Each row is followed by its class number.
[ 339  -14  -95   49   22 -215 -127   52  225  427  -41 -112 -193  141
  -37  186  -20   29 -194 -176  300   80  249 -385   53  297 -175  183
   94    5   99   -2 -234 -143   59  398  349  105   20  -82 -276 -292
 -325] -> 0
[-124  -54  -60  363  -47  -83   27   74 -136 -112 -198  365  -14  150
   13  160 -139  163  149   -5  -10 -301  -75 -145 -379  -30  -15   10
 -166   31  -38   17 -107   26  312  473  -59 -117 -144  160  121 -222
 -340] -> 2
[-106  -47  -49  437  -69 -117   -3  156 -163  -79 -239  340   27  137
    0  127 -116   70  153   20  -36 -340 -130 -132 -367  -34  -80  -59
 -183   22  -76   77  -88  -10  319  464  -18 -110 -182  153   83 -264
 -305] -> 5
[ 244   16  199 -143  140    8  106   29  123  492 -266  332   40   35
 -234  164 -109  183  -64 -269  328  -30   86 -310  -30   18 -137  222
  248  -57 -205  123 -347 -107  391   41   -4  151   81  -43 -138 -399
 -215] -> 8
[-124  -51  -35  381   22 -102   79   97 -192  -51 -122  313   30  122
  -13  153 -136   95  160  -20   90 -362 -143 -167 -379  -41  -81 -109
 -217  -30  -68  108  -71   25  304  449  -27 -130 -164  156   68 -278
 -382] -> 4
[ -37  -51  -30  410  -26  -86   46   87 -127    0 -250  295  -16  183
   -9  152 -118   77  158  -34   92 -340 -119 -116 -364  -66  -85  -17
 -142   -5  -46   72  -69    1  320  382  -70  -83 -140  244   95 -237
 -335] -> 8
[ 298   38  181 -136 -141  -82  -17   28   32  -91 -159   35  -48  154
   88  297   71  254  -45   76   55   17   76 -385   -8  113 -113  -29
  -74  -46  -77 -131 -245  210  149  544  375 -104  196  -71  -63 -147
 -113] -> 1
[-178  -63  -25  427  -90 -108   24  106 -103  -17 -128  357   42  183
   15  110  -95  101  138   52   42 -308  -99  -76 -354  -53  -53    2
 -176   -8  -34   52  -82  -16  286  465  -83  -59  -91  166   30 -221
 -330] -> 1
[  -1  -33  145  -96  156   61  -92 -154  -57  261  -22   66  137  -90
 -129  235 -184  191  -22 -359  463 -141   94 -443 -290  166 -131  272
  343  -50  -79    5 -130 -267  379  335   18  192  -15  103 -174  -53
 -331] -> 3
[-160  -66   -9  399  -57 -102    8  127 -171  -73 -194  378   30  138
  -13  140  -89   41  171   70   66 -436 -133  -94 -391  -11  -45  -77
 -128   22  -45   85 -102   30  291  410  -69  -96 -105  250   93 -266
 -333] -> 6
[ 133 -114  142  366  -55   24  -23  145  -16  130 -117  207   24  192
 -198  212   75  374  -13  -66  278  166   23 -245  177  247   41  163
 -147  -75  -56    8 -273 -186   82  235  -15  -17   56 -152  -85 -224
 -364] -> 4
[ 245 -222 -187 -108  -25  -48   88 -173   88   67  187  268   56  180
 -113   -7 -241  121   34 -202  165  191 -110   89  -18  139  -75  127
  582  -59   71 -145 -225    0   25  181  -28   41   91   61  -10  -29
  168] -> 8
[-113  -75 -108  427  -76 -108   28  130 -157 -100 -179  383  -22  150
   32  132  -50    8  163    1   83 -294 -140  -46 -359  -17  -65   -3
 -160  -40  -67   54  -94  -32  312  424  -30 -107 -180  170  103 -331
 -312] -> 0
[ 142   62  236   78   34  -58   94   90  -88  140  -92  -40    7  512
  181   54 -298  347  -64   37  161 -301  -30 -341 -130  -21 -172 -139
  170   36  -57   94 -319  109  195  465  303  157  -85   80 -204 -195
  -62] -> 7
[ 157 -285   99  176  -50 -135 -243   -2  -33 -122  172  228  274   44
   14   35  118   28  -54  -54   -9   -3  119  -98   55   72  -98  248
  313  183 -330   36  -85 -198  279  343  -65  255   91  208    1 -213
 -105] -> 0
[ -82  -60   -7  413  -51 -112   31   99 -145  -88 -137  351   34   80
  -45  106 -122   72  105   29   20 -268 -133 -122 -389  -39  -47  -38
 -118   -3  -86   78  -36   -2  287  417  -88  -95  -99  188   96 -136
 -346] -> 4
[  10   30   61  -50  -64  123  -45 -156  -18  405 -215   19   82 -179
   68  228  -30  486  118 -279  554  -48   64 -151  124  112   34  211
  -69  -11  -53  -46 -189  235  235  314  397  -76  160 -218 -487  -37
   33] -> 4
[ -85  -49  -66  354  -48 -133   52  125 -159  -57 -170  355  -19  141
  -30  164  -92   86  131  -24   80 -277 -145  -57 -461  -46  -71  -86
 -121   18  -66   58  -35    2  337  418 -167 -152  -72  157  121 -263
 -288] -> 8
[-113  -62  -46  408  -47 -122   60   88 -123  -48 -179  370   82  142
   -1  117  -62    6   77  -12  -19 -286 -132 -113 -367  -90  -74  -26
 -170   -4  -25   88  -21   76  302  372 -104  -73 -168  158   80 -233
 -309] -> 4
[ 174   96  -50   51   61 -123 -119  139   87  336 -234   12 -115 -139
   22   80  -41   30 -161 -227  417  -43  174 -238   31  311  -56  162
  138  125  -24  -84 -421  -45  253  311  265  -56  311  236 -332 -330
 -304] -> 6
[ -75   32  -46  365  -39 -123   18  118 -172    2 -269  318  -20  199
  -33  175 -120   -7  118    6  124 -291 -147  -70 -400    5  -54  -72
 -133    9  -97  103 -118  -21  292  424  -51 -103  -92  152  105 -318
 -341] -> 1
[ 160 -161   99  253  -76 -172 -135  113  118  -19  -24  122  221 -122
 -158  -31   11  228   98  -12  372   83   77  162 -292  -76   56  164
  126    9 -146  -53 -244  -89  204  185 -142  -47  -54  -34 -286  -25
 -402] -> 0
[  92  -34  370  148   19  -33  -76 -175  115  100 -152  107  -31  -50
   36  203 -148  461  249 -132  311  -47  167  -38 -184  323   10  213
  169  -20   85  -94 -144  -92  230  165  -63   66  174  -91 -335  -27
  -87] -> 4
[ 117 -180  -33  235 -316 -144  -54  -72  -13 -262  124  238 -215  293
   -8  151  153  359   26    4  227  186   18  -36 -183   22   93   56
 -158 -194   67   63 -116  -87 -111  364   54  -95   77 -130 -130 -151
  -15] -> 1
[ 171  -91 -204  114 -314   38 -280 -198  240  163 -545  218 -142  -87
  -11  366  248  245  129   43  209 -300   57 -275  -40  214  148  157
   42   10   -7 -131   69   59   93  387 -100 -147   20 -205 -165 -185
  -89] -> 6
[ -71  -10  -74  438  -94 -114   13  150 -193  -18 -168  325   56  175
  -49  104 -151  100  140   26  -59 -313 -141  -37 -385  -43  -48 -114
 -214  -12  -62   69 -144   13  301  416   15  -95 -123  141   93 -196
 -269] -> 7
[ 144  -96   26  372 -195  -48 -128   11  -32   52 -257  131   99  -91
  -38  165   82  249   24   39  358  -94  200  -36  -47  391  -43  147
  188  237   12    8 -301 -167   11  261  245  -79  270   93 -131 -140
   99] -> 5
[-131 -111   16  376  -58  -88   19  120 -142 -140 -162  350   60  146
   39  144  -71   22   95   22  -38 -335 -105 -131 -330  -38  -43  -83
 -209  -30   22   71  -80   26  343  445  -61 -124  -78  157  153 -248
 -316] -> 3
[-119  -66  -98  417 -114  -99   -4  140 -107  -67 -177  426   37  165
    0   68  -87   77   90    4  -50 -312  -92  -73 -402  -60    7  -36
 -159   -8   -8   42 -122    2  317  417 -106  -91 -141  187  132 -258
 -341] -> 3
[-103  -57 -105  449  -29  -66    4  111 -111  -46 -174  354  -17  123
   19   77  -45   54  150   12  -11 -286  -95  -91 -350  -34  -68    5
 -136   48  -88   54  -88   24  337  461  -69 -111 -145  146  109 -284
 -316] -> 4
[-129  -54  -10  408  -69  -83   13   92 -114 -108 -155  368   82  199
   26  101 -131  101  178    5  -25 -303  -56 -100 -353  -30  -48  -92
 -167   -9  -20  101 -113   61  304  431    4  -84 -111  177   93 -211
 -314] -> 3
[-131  -45  -68  550  -73  -73   52  118  -87  -33 -207  366    9  124
  -63   82 -114  174   79   22  -20 -318 -124 -171 -343  -86  -64  -62
 -184   47  -41   72 -107  -29  297  451  -38  -93 -116  148   71 -198
 -287] -> 6
[  35   26   28 -146  132 -151 -191  209   86  260  203  -19   60  -87
  111  -45 -256  -61   18   -3  237 -228  -57 -189 -245  194 -122   -4
  283   53 -101   96  -44  115  208  424  248  172  -12   56 -176 -442
 -149] -> 4
[-130  -67    9  338  -41 -113   16   62 -161 -101 -188  333   34  124
  -19  170 -111  107   95   -9   -4 -295  -67 -171 -359  -47  -77  -23
 -150    4  -82   75 -114  -46  291  405  -47 -112 -195  188  122 -199
 -361] -> 8
[ 143  -35   61 -111  -50 -130   24   27 -141  192  151  175   39   14
  -21  145 -216  597  102 -130  387 -138 -190   79 -177   94 -310   45
    4 -296 -251 -150 -277  -61   90  473  141  -89  128   28 -140 -151
 -336] -> 0
[  60   60 -145  -21 -132   40  -49  -25   27  311  227   40   96   30
   79  -15 -481  341  -64 -331   91 -179  288 -209 -245   71 -180   41
  193  -59 -245  108  112   83  192  328  252  -46  231  -79 -265 -204
  111] -> 4
[ 175   33   73   80  112   80  148   61   36  294  153  -33   70  289
  185 -232 -438  542   56 -255   51 -218  145  175  -68  -74 -314  -50
   91 -151   10  -84 -180  112  311  357  659   83  139   16   62 -240
  227] -> 8
[ -59   90  131  229 -118  142 -273 -132   92  226 -135   39   37  -90
   53  217  -39  449  168 -231  319 -168  -37   51 -120  345 -330  125
 -204  -56  -72   75  -68  301   42   69  276  -95  152 -109 -358 -119
  -75] -> 6
[ 324   24 -358 -313  -61   88  -15   48  200  485   81   55   49   13
 -158  158 -239  155  -47 -366  377 -129  -35 -210 -162   99 -139  -99
  251   63  184   48 -206   32  268   17  164  121   18 -111 -308 -365
  148] -> 4
[ 165 -171  178  235  -64  -87   79   72   10  361  312  234   82   -9
  -44   40 -314  396 -177   11   66 -225    1 -275  -10   32   83 -112
  -21   12  257  116 -300   84  227  330  106  227   48   -5 -262   76
  212] -> 3
[ -81 -260  -44  -29  -25  -48 -136 -263   -6  -35 -257  445  145   35
 -213  256   36  393  170 -217  125   43 -108 -196 -136  -37  -99  370
   13  -67  147  -41 -240  -77  165  463  180  -47  -81 -116   41 -136
  -98] -> 6
[ -98  -73  -15  392  -46  -69   51  129 -107  -32 -150  383   38  153
  -11  133  -54  114  114    1  -11 -314 -189 -142 -316  -53  -73 -104
 -181  -45  -13   77 -147   30  318  454  -84  -96  -94  162  138 -277
 -302] -> 3
[-104  -49  -87  415  -45  -78   45  176 -127  -68 -166  318   14  120
   -3  121  -79  112  141  -12   72 -272  -81 -116 -364  -50  -72  -22
 -221  -38  -55   32 -104    4  318  443  -14 -167 -131  128   86 -276
 -367] -> 0
[ -70  -51  -91  406  -58  -74    8  146  -94 -102 -229  381    1  161
   -7   90  -76   54  113   97  -53 -311 -136  -65 -339  -23  -71  -38
  -93   72  -55   10 -106  -11  315  394 -163  -68 -197  149  154 -221
 -298] -> 5
[ 188  -10  -19  -52  -43  -93   51   81  130  135   52  150   53  133
  -48  190  -39  189 -267 -107   39  102 -165 -240  237  326   80 -219
  101  140  132  -63 -308  113  154  312  116  125  359 -201  -51 -377
  -29] -> 6
[ -71  -78  -26  411  -92  -49   25   97 -150  -37 -109  290   14  110
   22  159 -131   18  138  -34   38 -293 -133 -114 -316  -57  -64  -42
 -109   17  -94   99  -41  -36  357  411  -73  -39 -151  206   99 -168
 -289] -> 3
[ 104  -23   20  -59   48 -125 -103   19   -3  272  -94  -20  235  158
 -166   70   78  -84   75 -189   -1 -173  213 -273  -61  127 -162   60
  138   43  -66 -107 -234  -43   93  109  195  -86  261  164 -292 -203
 -130] -> 0
[-104  -69 -111  369 -101  -81  -42   94 -163  -60 -116  294   66  123
   68  100  -80   72  174   -7    0 -328  -72   -4 -332  -96  -36    3
 -144  -13  -87   16  -98   19  340  464  -55 -102 -147  196   71 -209
 -246] -> 0
[  63 -120  -43   -2  -82   85   24 -116  161   84  -96  326   30   94
 -113  -63  139  300 -167  -56 -168   29   19 -418   87 -105 -112  225
   26   20 -176   27 -151 -147  163  162   85  227    7 -361 -150 -175
  -44] -> 0
[-166  -58  -56  440  -58  -77   24   67 -100  -15 -154  355   48  152
   36  135 -107   82  141   -3   -6 -397  -44  -81 -347   15  -57  -81
 -134   18   14   51 -123  -40  335  456  -51  -90 -100  198  135 -262
 -300] -> 3
[-121  -65    1  498  -40 -121   65  112 -154  -43 -216  341   37  146
   17  103 -163  149  145   27   53 -318 -145  -36 -366  -60  -17  -73
 -190  -18   -9  108  -75   18  328  452   15  -68 -163  112   85 -203
 -272] -> 7
[ 131   67  372  151   22  166 -235   95   32   19 -139  169  126   65
  -76   47 -221  356   42   76  130 -146  191 -390  -46  109 -164  167
   61   67 -197  183 -645   41  305  231   91   59  164  261 -254   10
 -212] -> 5
[ 208 -114   55  188   52 -292 -179   33  229  139  180   99  177  113
   42 -150 -232  285    6  -20  371   52  275   89    2  196 -155  153
  246  -86   68 -141 -328   90  -79  288  204  -70   90  248 -456 -138
   51] -> 8
[ 107  208  257   86  -18 -131 -111  -16  -56  214  255 -294  211   98
   99   84 -336  286 -402  -48  230  -84  367 -102 -185  101  -35   67
   21   78  -35   -7  -56   59  -38  154  154   48  239   22 -217 -129
  351] -> 7
[ -14  -67 -115  398  -83 -140   26  119 -213 -109 -164  340   12  101
  -20  133 -103  106  167  -12  -12 -284  -75  -72 -403  -28  -52  -80
 -205  -14  -52   44 -125  -46  313  456  -32 -100 -150  134   70 -214
 -279] -> 2
[-121   -3  -42  466   29  -83   40   51 -113   -9 -173  284   -4   62
    6  126  -69   25  204   31   61 -329  -54 -115 -383   14 -126  -16
 -169   32  -77   32 -127  -22  339  440   -5  -78 -167  158   57 -267
 -276] -> 8
[ -68  -65  -24  492  -74 -103   40  126 -105  -45 -244  342   66  263
  -17   99  -81   66  115   21  -77 -310  -69 -132 -328  -99  -60  -56
 -211  -20  -37   59  -75   21  305  420    2  -70 -226  147   92 -212
 -348] -> 1
[ 399   36   -7 -166  -23   60  172  -25  103   73  -83 -152 -285  128
   -2  -57 -249  210 -115  -31  129   88 -112 -314   65  -59  -74  -27
  231 -114 -155  -36 -151 -168   51  213  342   89   14 -333 -125  -79
   67] -> 0
[-133  -73  -78  370  -34 -122   51  112 -160 -121 -251  356   56  145
  -28  136  -52   24  133   13   19 -311 -107 -126 -386 -154    3  -36
 -224   -3   20   73 -110   20  322  426 -101 -139 -195  159  105 -255
 -310] -> 5
[  14   -3  -38  146 -122 -126  -17  -58  100  -38 -252  -14   36 -226
  -48   49  -14  151   28 -102  290 -123    1 -311  -44   -1    2   32
  -65   38 -265   42   74 -283  -22  153  289 -100  213 -158 -397 -455
   13] -> 6
[ 192 -193  -38  232  130   34 -242  -57  264   15 -230  331   67 -249
 -129 -123   95  490  192  -21 -187 -112  300 -281   -5  222 -217  331
   62  157 -228 -266 -335 -220  260  244   28  -54  -43 -127 -187 -244
 -214] -> 8
[-144  -23  -39  435  -83  -95    7  105 -228 -104 -165  321   49  151
   16  133 -134  202  149  -12   51 -314 -132  -87 -382  -58  -18  -46
 -218  -21  -57   -5  -76   10  311  502  -43  -92 -127  165   50 -197
 -280] -> 6
[-100  -57 -108  459  -80 -170   -2  114 -121  -58 -180  312   -3  121
    2  158 -116 -105   88    6   92 -256 -104  -23 -370  -41   -1    8
 -149   -3   -5   25  -88   -4  305  405 -105 -149 -194  194   56 -226
 -306] -> 0
[-160  -26  -29  489  -75  -96   -4   75 -137  -55 -173  286  -35  129
   69  197 -177   83  118   15   97 -368 -124  -70 -341   78 -106    4
 -132   16   18   17  -87  -63  279  460  -70  -66 -128  267   86 -238
 -305] -> 6
[ 130  -45  118  193   49 -218 -293  -67  148  154 -162  185   52   -5
  -81  255 -172  287 -112 -220  207   98  196 -290  -77  109 -128  244
  281  198 -249   -5 -109 -312  359  450  -57   13 -182  -56 -226 -275
  -51] -> 4
[ 246  -34   70  -33  197 -168   10   19   70  213 -252   22   85  -61
  -94  -58  -76  105  152  122  489 -306   75   32 -182   80 -124 -118
  265   24 -125   93 -108 -146  130  286  460   72   13 -200  -39 -341
  -64] -> 0
[-140   18  -30  395  -22 -114    5  119 -170  -44 -274  366   24   95
    3  137 -148  119  141   25   95 -316  -92 -116 -407  -14  -62    4
 -175   35 -167   72  -95   33  336  458   -7 -138 -119  139   49 -286
 -340] -> 7
[-121  -35   -8  370    3  -87   73   72 -160  -94 -187  320   27   84
   -1  146  -99   36  147   10  108 -320 -114  -57 -409  -30  -52  -29
 -125  -24  -95   52 -112  -18  336  440 -107 -160  -62  150  144 -311
 -369] -> 4
[-117  -19  -20  441  -69  -96   15  137 -119 -102 -176  317    7  157
  -14  123  -98   86  123   62   62 -286 -115 -115 -425  -32  -48  -47
 -183    1  -69   60 -120   41  287  461  -12 -131 -127  176  122 -248
 -362] -> 8
[-124   -9  -74  449    9  -93   19  114 -170    2 -173  324   40  166
  -14  123 -130   99  169   23  100 -363  -94  -94 -364  -14 -112  -83
 -171    1  -94   76  -87    4  308  458   -2 -114 -171  154   78 -239
 -294] -> 0
[ -80 -106  303  125   55 -285 -263   -6  104  236 -319  173  153 -144
   81    1  144  350 -128 -129  187 -186   35   48 -183   40 -197  449
   11  -84   27 -117 -298    2   47  338  161 -119   67  153 -191 -380
 -177] -> 5
[ 131  -93    8  -71  -67 -131 -119 -103  159  192  -43  388  -50  121
   -9  113 -285  899 -321 -259  158  -74  -18 -401  -74   46 -142  162
  171   13  -78 -143  -44   57   56  357 -224  -77  101  -56 -385 -132
   66] -> 6
[-139  -42    5  495  -69 -133   65  142 -158  -62 -142  331   -3  128
   15  116 -104    8   52   94   -6 -282 -133 -121 -311  -70  -65  -13
 -197   35 -108   79  -97    2  268  452  -88 -136 -109  215   94 -210
 -329] -> 4
[  87    4  612  -38   36   15 -134   28  -50   -5 -251   40 -190   93
   33  178  -77  351   72  -31  -35 -151   58 -279  -47  206  -17   26
  -95  -31  -59   98 -318   90  217  126  414 -114  254 -127 -137 -194
   34] -> 7
[-138  -59  -35  387   -7  -70   68   64  -96  -67 -212  335    0  143
   15  114  -97  -21  150   32   45 -273 -136  -62 -317  -73  -54    4
 -174  -35  -23   40 -101   51  324  420  -71 -116 -134  152  101 -201
 -351] -> 1
[-160  -28  -61  391  -17  -51   36   99 -162 -129 -184  340   34   69
    2  125 -174   20  110   -4   41 -283 -149 -109 -389  -13   -9  -14
 -180   17  -33   58 -101   28  344  378 -158 -125 -137  159   96 -215
 -408] -> 4
[ -84  -87 -101  461 -122  -94   15  115 -122 -118 -244  357   38  165
   10  155  -98   98  143  -32   36 -267 -118  -85 -303  -10  -61  -31
 -241  -62    4   38 -132   -5  296  410   21 -155 -169  100   39 -259
 -326] -> 0
[-158  -40  -25  410  -38  -85   64  139 -179  -93 -228  347   16  169
   -4  108 -129   78  154   49   38 -353  -96  -57 -405   10  -58  -51
 -157   10  -22   39 -112  -61  339  433  -87 -102  -63  115  115 -246
 -361] -> 5
[-135  -66  -11  490    0 -143   64   95 -149  -87 -208  345   -4  177
   31  145 -106   71  187   10   12 -333  -92 -104 -358  -46  -32  -40
 -189   24  -12   45 -106  -31  331  424 -100 -112 -191  177   58 -267
 -302] -> 0
[ 315 -178    6   30   35 -100  -14   72  -31  -33  -32  -39  -60 -284
  156   19 -194  213    9 -171  411   45 -179  -44  -98  136  -68  146
  -42 -117  198  -69 -114  122  140  314  279   47  -45   58 -192   13
 -247] -> 3
[  38    4  481  -16  -36   62  -35 -104   24  492  232  -60 -314   53
   64  285   44   85  -42 -260  229  -80  196 -168  -84   57    5  275
  250  112 -129  152  -41  103  262  -11  113  130  113   71 -236 -105
  315] -> 5
[ 143 -131 -219  114   36  -19 -197    6  171  432  168   18   39  -30
 -123   79 -159  300 -111  -84   20 -172  255 -389  -33  107  -84  348
  -48  157 -113 -130  -60  -84   54  362   18   61 -174 -128 -121 -265
 -299] -> 1
[-190  -55  -93  405  -58  -61   75  133 -125  -53 -236  375   -7  137
   43   98 -122  172  153   30   60 -381 -126  -91 -360  -10  -88  -43
 -133   24   -6   -1  -64  -32  331  474  -34 -125 -105  137   78 -240
 -282] -> 5
[ -50 -318 -221 -318  -30 -128   35  229 -108   35  182  338    2  -84
   -2  168 -135  126  -32  -77   19 -299  -22 -168 -223  318  -29 -276
  264   51  239   81  -54  -29  199  361  -54 -142  103 -159  133 -407
  -82] -> 6
